Here is a tiny trained network, its code and every weight. The questions are about switching its units off for an input and a target symbol, where a switched-off unit gives its printed mean instead of its output.

import numpy as np


def w(rows, s, z=0):
    codes = np.array(rows[::2]) - 128.0
    scale = np.full(codes.shape[1], s)
    scale[-1] = z or s
    return codes * scale


def norm(h):
    return h / np.sqrt((h * h).mean(-1, keepdims=True) + 1e-5)


def f(y):
    return np.maximum(y, 0)


def softmax(a):
    e = np.exp(a - a.max(-1, keepdims=True))
    return e / e.sum(-1, keepdims=True)


def log_softmax(a):
    a = a - a.max(-1, keepdims=True)
    return a - np.log(np.exp(a).sum(-1, keepdims=True))


def net(x, mask):
    ids = ['ΠΩβδεζηθμστψ'.index(c) for c in x.split()]
    T = len(ids)
    res = E[ids] + P[:T]
    u = 0
    for l in range(3):
        r = norm(res)
        for j in range(2):
            rows = slice(2 * j, 2 * j + 2)
            q, k, v = (r @ M[l][rows].T for M in (Q, K, V))
            z = softmax(np.where(np.tri(T) > 0, q @ k.T / 2**0.5, -1e9)) @ v
            o = O[l][rows]
            res = res + np.where(mask[u + j], z, o[:, -1]) @ o[:, :-1]
        u += 2
        y = f(norm(res) @ A[l][:, :-1].T + A[l][:, -1])
        res = res + np.where(mask[u : u + 4], y, B[l][:, -1]) @ B[l][:, :-1]
        u += 4
    return log_softmax(norm(res)[-1] @ U[:, :-1].T + U[:, -1])


Q, K, V, O, A, B = {}, {}, {}, {}, {}, {}
E = w([
[108,118,165,147],'Π',
[107,148,39,157],'Ω',
[124,184,191,105],'β',
[126,211,100,116],'δ',
[206,113,53,79],'ε',
[89,143,160,129],'ζ',
[117,96,240,128],'η',
[122,117,86,136],'θ',
[184,149,106,2],'μ',
[77,95,67,154],'σ',
[195,105,175,179],'τ',
[192,173,130,219],'ψ',
],0.011)
P = w([
[41,227,171,155],'0',
[186,1,120,98],'1',
[177,163,125,138],'2',
[13,49,137,159],'3',
[175,212,134,133],'4',
[46,4,118,142],'5',
[199,211,121,119],'6',
[16,4,125,145],'7',
],0.0059)
Q[0] = w([
[32,157,93,203],'L0H1',
[57,76,136,140],'L0H1',
[186,1,36,242],'L0H2',
[190,105,78,35],'L0H2',
],0.0043)
K[0] = w([
[234,50,92,77],'L0H1',
[164,112,89,199],'L0H1',
[135,234,153,161],'L0H2',
[2,146,104,51],'L0H2',
],0.0046)
V[0] = w([
[191,139,194,241],'L0H1',
[69,65,177,3],'L0H1',
[134,187,97,160],'L0H2',
[158,206,173,147],'L0H2',
],0.006)
O[0] = w([
[155,219,192,255,239],'L0H1',
[172,13,157,2,15],'L0H1',
[191,199,71,159,227],'L0H2',
[108,235,183,92,254],'L0H2',
],0.0056,0.00064)
A[0] = w([
[196,154,253,112,64],'L0N1',
[3,126,178,121,101],'L0N2',
[33,28,198,3,207],'L0N3',
[201,107,33,213,248],'L0N4',
],0.0049,0.0016)
B[0] = w([
[30,111,159,252,202],'L0N1',
[228,39,76,132,203],'L0N2',
[139,209,1,123,252],'L0N3',
[43,209,238,191,248],'L0N4',
],0.0053,0.0035)
Q[1] = w([
[117,166,140,25],'L1H1',
[69,66,137,112],'L1H1',
[58,73,37,148],'L1H2',
[2,216,81,184],'L1H2',
],0.0077)
K[1] = w([
[89,76,66,136],'L1H1',
[148,165,81,102],'L1H1',
[138,146,57,216],'L1H2',
[87,162,147,254],'L1H2',
],0.0085)
V[1] = w([
[243,114,145,120],'L1H1',
[168,182,172,123],'L1H1',
[136,148,14,2],'L1H2',
[69,113,111,64],'L1H2',
],0.0051)
O[1] = w([
[211,250,236,113,57],'L1H1',
[180,222,86,134,140],'L1H1',
[31,182,253,135,2],'L1H2',
[67,116,197,34,90],'L1H2',
],0.0041,0.0036)
A[1] = w([
[148,172,51,189,107],'L1N1',
[150,3,138,100,60],'L1N2',
[142,74,64,75,2],'L1N3',
[236,63,173,108,96],'L1N4',
],0.0061,0.0032)
B[1] = w([
[163,126,72,182,254],'L1N1',
[72,229,47,113,161],'L1N2',
[127,68,68,144,155],'L1N3',
[2,110,150,184,141],'L1N4',
],0.0074,0.0042)
Q[2] = w([
[148,74,81,150],'L2H1',
[79,125,174,67],'L2H1',
[146,254,92,106],'L2H2',
[178,68,140,37],'L2H2',
],0.007)
K[2] = w([
[132,151,172,67],'L2H1',
[168,254,113,130],'L2H1',
[151,45,202,191],'L2H2',
[123,174,227,81],'L2H2',
],0.0054)
V[2] = w([
[199,154,11,58],'L2H1',
[123,235,154,229],'L2H1',
[35,109,129,76],'L2H2',
[148,27,143,4],'L2H2',
],0.0044)
O[2] = w([
[255,229,78,2,137],'L2H1',
[82,107,152,69,190],'L2H1',
[82,174,126,159,112],'L2H2',
[120,207,118,162,3],'L2H2',
],0.0061,0.0042)
A[2] = w([
[133,248,99,167,1],'L2N1',
[61,159,97,254,81],'L2N2',
[187,104,88,156,163],'L2N3',
[140,149,225,183,56],'L2N4',
],0.0069,0.0025)
B[2] = w([
[90,255,63,58,161],'L2N1',
[240,83,197,111,253],'L2N2',
[214,174,130,83,210],'L2N3',
[50,94,184,19,155],'L2N4',
],0.0058,0.0059)
U = w([
[225,124,170,211,203],'Π',
[145,195,101,174,21],'Ω',
[100,120,162,102,121],'β',
[146,227,120,116,55],'δ',
[77,158,119,33,123],'ε',
[47,37,28,94,115],'ζ',
[122,58,227,174,253],'η',
[175,177,114,137,33],'θ',
[146,154,157,1,150],'μ',
[47,33,135,168,113],'σ',
[118,149,181,136,98],'τ',
[179,236,169,199,95],'ψ',
],0.0083,0.0052)

Each question gives the input, a string of symbols that net reads in full, and the target symbol t.
The units are the heads (2 rows each of Q, K, V and O) and the neurons (one row each of A and B). Each row of codes is followed by its name. A weight is (code - 128) times the scale printed after its matrix; where a second scale follows, it is the last column's (O, A, B and U).
mask holds one flag per unit, layer by layer, with each layer's heads first. A switched-off unit (its flag False) gives its mean, the last column of its rows in O or B, instead of its output. The means were averaged over made-up inputs and are rounded, as every weight is.
A unit's drop is (log p(t) with every unit on - log p(t) with that unit switched off) / (log p(t) with every unit on - log p(t) with every unit switched off).
The circuit of an input: a set's keep is (log p(t) with only the set's units on - log p(t) with every unit switched off) / (log p(t) with every unit on - log p(t) with every unit switched off). Starting from the 12 units with the biggest drops (on a tie, the unit counted first), units are removed one at a time, each time the one whose removal leaves the highest keep (on an exact tie, the one counted first), for as long as the keep stays at least 0.8.
circuit, biggest first: the units of the circuit, biggest drop first
unit that matters most: the unit with the biggest drop
k most important neurons: the k neurons with the biggest drops, biggest first
k most important neurons of layer l: the k neurons of layer l with the biggest drops, biggest first
heads that matter: for each layer, one digit per head in row order, 1 if its drop is at least 0.15 and else 0, layers parted by /
drop when u is switched off: that unit's drop, to one decimal
input Π η β, target η: 2 most important neurons of layer 0 => [L0N1, L0N3]
input Π θ μ ε σ η, target ζ: 2 most important neurons => [L0N3, L0N4]
input σ η Π μ σ Π η, target η: circuit, biggest first => [L0N1, L2N4]
input Π τ β η σ η, target ζ: heads that matter => 00 / 01 / 00
input β ψ Π β, target Π: circuit, biggest first => [L1H2]
input σ η τ, target η: circuit, biggest first => [L1N4, L2H1]
input η η σ σ τ, target η: circuit, biggest first => [L1N4, L0N3, L2H1]
input σ Ω ψ Π, target Π: heads that matter => 10 / 00 / 00
input σ η σ, target η: 3 most important neurons => [L0N4, L2N2, L0N2]
input Ω ψ β σ, target Π: circuit, biggest first => [L0H1, L2N2]
input μ σ η β σ ζ σ, target η: 3 most important neurons => [L2N2, L0N3, L1N2]
input σ τ ζ μ ε, target μ: circuit, biggest first => [L1H2, L0H1, L0N3, L1N1]
input θ β σ Π, target ζ: 2 most important neurons => [L0N1, L2N2]
input ε ε ε ε σ Π, target ζ: unit that matters most => L1H2
input θ σ β τ ε Π η, target η: 2 most important neurons => [L2N4, L1N1]
input η ε Π μ σ β, target ζ: 3 most important neurons of layer 0 => [L0N3, L0N4, L0N2]
input σ τ Π Π Π ψ σ δ, target Π: drop when L2N2 is switched off => 0.1
input β Π Ω δ ψ Π, target Π: drop when L0H1 is switched off => 0.7
input μ τ σ η ψ Ω, target Π: drop when L2H1 is switched off => -0.1
input Π τ ψ σ ψ ζ ψ σ, target Π: most important neuron of layer 2 => [L2N2]
